cols: Z G R P C D Y U
z608: [118 168 164 165  44 156 119 150]
z490: [167 152 151 160 152 138 168 158]
z723: [152 127 141 134 177 127 152 131]
z613: [121  93 168  98 137  83 131 128]
z810: [154 172 131 182  97 154 153 141]
z11: [134 133 172 140 119 124 138 126]
z593: [180 164 150 176 171 155 177 148]
z809: [107 109 127 106 143 126 105 102]
down: [158 131]
U
down: [140 176]
P
both z613 z810: 
[131]

cols: B Q V J W F A N M T
z613: [184 179 109 180 130 142  87 197 125 104]
z490: [136 137 124 137 128 132 107 161 127 117]
z297: [127 137 124 135 131 133 119 137 157 129]
z11: [175 164 116 165 127 137  99 178 126 108]
z810: [184 179 109 180 156 142  87 197 125 104]
z254: [169 172 111 171 132 141  93 185 125 111]
z422: [136 137 124 141 128 132 119 139 128 125]
z313: [138 146 120 145 131 135 112 149 140 124]
z723: [155 158 116 157 130 138 103 167 126 117]
down: [127 157 126]
M
both z723 z297: 
[157]
down: [131 130]
W
[169 172 111 171 132 141  93 185 125 111]
z254
down: [104 111 125]
T
down: [142 132 133 137 142 141 132]
F
down: [137 137]
Q

cols: K L S H X E
z422: [ 34 116 121 138 129 225]
z810: [150 116 121  34 137  34]
z613: [125 128 121 117  33  35]
both z613 z422: 
[121]
both z613 z810: 
[121]
both z810 z613: 
[121]
down: [138  34]
H
[125 128 121 117  33  35]
z613

cols: Laki Novav biba muvod Nis guga Bulal vapul Lili
z313: [ 87 128 151 128 127  61 130 129 128]
z810: [136 128 155  84 128 187 133 204 128]
z809: [101 108 128 157 148 162 128 168 108]
z254: [121  35 106 138 148 147 128 128  47]
[121  35 106 138 148 147 128 128  47]
z254
both z810 z809: 
[128]
both z809 z313: 
[128]
down: [204 168]
vapul

cols: bag leku Runa kog Dof som Buda zibi
z809: [111 133  81 190  99 176  68 144]
z297: [194 137 134 183 141  89  99 153]
z810: [165  96  66  74  55 190  79 107]
z11: [117 205 175 102 181 190 153 206]
z593: [201 206 172 191 156  69 173 123]
both z11 z593: 
[206]
both z809 z810: 
[190]
down: [205 206]
leku
down: [ 81 134  66 175]
Runa
down: [165 117 201]
bag
down: [ 74 102]
kog

cols: Teni Mena pak Gep rotal
z11: [158 139 146 178 159]
z809: [149 222 225 129 142]
z422: [164 139 194 158 148]
z613: [138 147 194 138 135]
z490: [146 141 131 155 139]
z593: [151 176 118 208 157]
z608: [137 161 134 146 137]
z313: [137 189 177 146 135]
z723: [136 139 146 158 178]
both z613 z422: 
[194]
down: [149 164 138 146 151]
Teni
both z723 z313: 
[146]
both z11 z608: 
[146]
down: [194 194 131]
pak
both z11 z313: 
[146]
both z608 z723: 
[146]

cols: nomis Zinol mizef zagos
z313: [102  76  89 127]
z490: [148 104 102 105]
z809: [ 56 167 103  76]
z723: [155 135 108 119]
z613: [142  76  95 151]
z593: [ 94 145  46 138]
z422: [102  76  89 151]
z608: [182 128 148 201]
z297: [172  96 174 122]
z11: [159  59 156 110]
z810: [114 109  76 148]
down: [ 89 102 103 108]
mizef
down: [155 142  94 102 182 172 159 114]
nomis

cols: gigu girut melal feles Mero tif nifid kogi
z723: [191  70 150 154 102  82  55  54]
z810: [126 129  70  54 140  87 155 106]
z490: [101 122 158  45 154 108 151 110]
z297: [186 153 141  55 128  72  97 198]
z613: [127 147  93 185 159 121 111  69]
z254: [136  92 165 152 180 219 138 111]
z608: [118 121  67  97 127 193 151 106]
both z723 z297: 
[55]
both z297 z723: 
[55]
down: [102 140 154 128 159 180]
Mero
both z490 z608: 
[151]
both z810 z608: 
[106]
both z608 z297: 
[97]
[127 147  93 185 159 121 111  69]
z613

cols: fif sefu verod Risi lunep Punuk
z490: [129 163  72 167 202 165]
z810: [147 161  65 162 198 172]
z613: [119 108 187 107  42  94]
z608: [175 165  74 157  94 170]
z254: [114 107 109 107 207 123]
z313: [176 167  65 166 101 173]
down: [165 172]
Punuk
down: [107 157]
Risi
down: [ 74 109]
verod

cols: vod duv Dip sisep
z422: [154  78 176 121]
z613: [109 188  95 120]
z313: [ 99  58  78 180]
z608: [127 184 165 174]
z593: [181  95  81 164]
z490: [184 105  96 174]
z723: [117  78 164  87]
both z613 z593: 
[95]
both z723 z593: 
[164]

cols: Ror kab dero keza
z254: [135 101 175 197]
z490: [135 107  83 100]
z313: [138 135 108  83]
z613: [174  50 134 164]
both z490 z254: 
[135]
down: [ 83 164]
keza
down: [197 100]
keza
down: [100  83]
keza
down: [135 138 174]
Ror
down: [135 135 138]
Ror

cols: rak kuli dafe fef mamug
z422: [ 58 218 118 135  54]
z297: [175 131 159 113  65]
z490: [175 131 159  31 123]
z593: [138  80 147 157 156]
z809: [ 31 115  64  32 111]
z11: [160 111  63 115  71]
z723: [ 95 185  64 141 175]
z313: [119 129 107 165 129]
both z490 z809: 
[31]
both z809 z723: 
[64]

cols: zuzir Sizi gope suboz
z810: [152 159 114 120]
z723: [112 162 155 128]
z313: [153 118 189 214]
z809: [100  50 190 174]
z254: [157 114 148 147]
z422: [150 140 169 173]
z11: [166 136 100 107]
z593: [204 167 140 188]
z608: [205 153 134 171]
down: [153 100]
zuzir
down: [112 153 100]
zuzir
down: [174 147 173 107 188 171]
suboz
both z254 z810: 
[114]
down: [140 136 167]
Sizi
down: [140 136 167 153]
Sizi

cols: kaza vuza taki Tuf
z11: [142  90 100 199]
z810: [105 127  80  79]
z490: [155 106 177 202]
z608: [158  97 114 116]
z422: [180 118 198 191]
z809: [168 127 154  66]
z254: [ 93  93 111 121]
z613: [169 155 158 198]
z723: [ 86  72 119 198]
z593: [162 163  89  81]
z313: [ 73 124 151 196]
z297: [ 91 161 172 127]
both z422 z723: 
[198]
down: [106  97 118]
vuza
down: [116 191  66 121 198 198]
Tuf
both z422 z613: 
[198]
down: [177 114 198 154 111 158 119  89 151 172]
taki
down: [106  97]
vuza
both z490 z613: 
[155]

cols: sukig vege somip Rilu sopem
z608: [181 135 135 205 162]
z593: [ 89  75 137 200 163]
z613: [ 88  80 113 207 173]
z809: [181 135 135 155 218]
z297: [ 69  70 135 166  60]
z11: [ 97  77 134 186 175]
z490: [100  84 140 182 183]
z810: [183 140 131 181 185]
z254: [191 138 142 156 214]
down: [134 140 131]
somip
down: [200 207 155 166 186 182 181]
Rilu
down: [ 75  80 135  70  77  84 140 138]
vege
both z608 z297: 
[135]
down: [ 84 140]
vege
[ 88  80 113 207 173]
z613
down: [ 88 181  69]
sukig

cols: Kosu bibu fak zap beg Lov
z11: [181 120 119 119 136 130]
z608: [181 161 119 181 136 130]
z490: [120 161 119 153 130 140]
[120 161 119 153 130 140]
z490
[181 120 119 119 136 130]
z11
down: [181 153]
zap

cols: lefov Tubem topa zil subit nez zik Rapo kad
z613: [131 128 128 162 117 127 132  88 104]
z810: [132 132 123 137 130 130 122 162 175]
z313: [133 129 125 162 117 127 131  60 102]
z490: [131 131 131 148 125 131 124 153 197]
z809: [133 129 123 162 118 127 131  35  93]
z593: [175 131 131 148 125 131 124 133 197]
both z810 z593: 
[175]
both z313 z810: 
[162]

cols: zoz Rogu sovut gik dirut razov Subam dok Rovu kegos
z608: [155 101 147 151 120 138 179 112 186  76]
z593: [115 142 118 180 110 103 101 138 105 173]
z613: [134 119 125 146 138 164 179 136 109 119]
z297: [135 144 115 139 113 167 123 121  94 145]
z422: [133 125 109 119 120 130 153 126 157 113]
z723: [116  83 214 117 206 131  81 165  89 118]
down: [173 119 145 113 118]
kegos
down: [179 101]
Subam
down: [179 101 179 123]
Subam
both z593 z613: 
[138]
both z297 z422: 
[113]

cols: foros Viz Gil Lugi fom Maf bufo pogun
z422: [153 108 156  58 170 161 112 146]
z593: [ 58 121  93 191 201 103  97 172]
z608: [216 176  72  53  94  97 161  69]
z297: [108 146 120 186 199  85 162 206]
z723: [209 147 108  69  84 119 192 187]
down: [161 103]
Maf
down: [153  58 216]
foros

cols: Neb modo vevel tazu
z810: [182  99 182 200]
z297: [ 76 111 173 155]
z593: [ 63 175 122  99]
z608: [114 131 164 186]
z809: [118 158  95  98]
z613: [ 67 164 113  98]
z723: [155 122 103 115]
z422: [ 58 114 167 148]
z490: [143 109 165 192]
z11: [170 154  74  78]
z313: [ 60 173 114  96]
both z297 z723: 
[155]
both z593 z810: 
[99]
both z422 z608: 
[114]
down: [182 173 122 164  95 113 103 167 165  74]
vevel

cols: ropa veg rofe mip Viteb ler Mit Muzim
z613: [131 120 135 131 113 148 140 111]
z254: [145 119  99 168 115 114 117  88]
z809: [155 192 147 107 149 123 116 102]
z11: [127  65 176 177  87 122  95 129]
z723: [ 89 181 128 112 119 143 133 137]
z297: [133 145 116 140 118 132 112 128]
z593: [167 121 149 138 128  77 208  87]
z490: [131 103 135 131 113 148 140 111]
z313: [ 89  98 153 137 127 131 116  93]
z608: [ 77  78  81  82 151 151 105 150]
both z608 z593: 
[77]
down: [122 143 132  77 148]
ler
down: [140 117 116  95 133 112 208 140]
Mit
down: [ 99 147 176 128 116]
rofe
both z723 z254: 
[119]

cols: zim tor Ditop sebo
z422: [135 120 108  93]
z593: [103 142 134 159]
z11: [ 93 179 109 184]
z297: [ 76 109 198 139]
z613: [151  70 117  74]
z490: [ 82 179  95 149]
z313: [108 142  66 159]
z608: [ 64 160 182  90]
z810: [ 76 181 194  57]
z254: [182  87  96 199]
down: [108 134 109 198 117  95  66]
Ditop
down: [198 117  95  66 182]
Ditop
down: [ 90  57 199]
sebo
down: [151  82 108  64  76 182]
zim
both z422 z11: 
[93]
down: [142 179 109  70]
tor
both z422 z313: 
[108]

cols: Susaz Luvuk kuzog fasop Lepos Miv
z613: [138 176 144 110 167 136]
z254: [110 167 143 132 131 201]
z297: [122 158 167 119 142 142]
z313: [169 172 160 144 163 158]
z422: [196 186 155 115 200 143]
z608: [139 203 180 130 128 137]
z810: [127 111 124 144 159 135]
z723: [191 152 142 126 185 171]
z11: [ 75  38  90 172  44 118]
z490: [166 188 176 200 201 151]
down: [130 144]
fasop
both z422 z490: 
[200]
down: [167 160 155]
kuzog
both z810 z313: 
[144]

cols: Pozel geru Pasad Buki
z613: [200 126 200 199]
z608: [200 200 112 199]
z422: [200 127 199 124]
[200 127 199 124]
z422
[200 200 112 199]
z608
[200 126 200 199]
z613

cols: nofo leraf Pekap mefi zafu pebut nogu
z254: [118  84  94 116 151 154 109]
z809: [138 128 128 143 124 124 126]
z613: [221  93 137 221  89 118  76]
z810: [101 140  90  89 166 138 163]
z297: [128 140  86  98 157 166  90]
both z809 z297: 
[128]
both z254 z613: 
[118]
both z810 z809: 
[138]
down: [151 124  89]
zafu

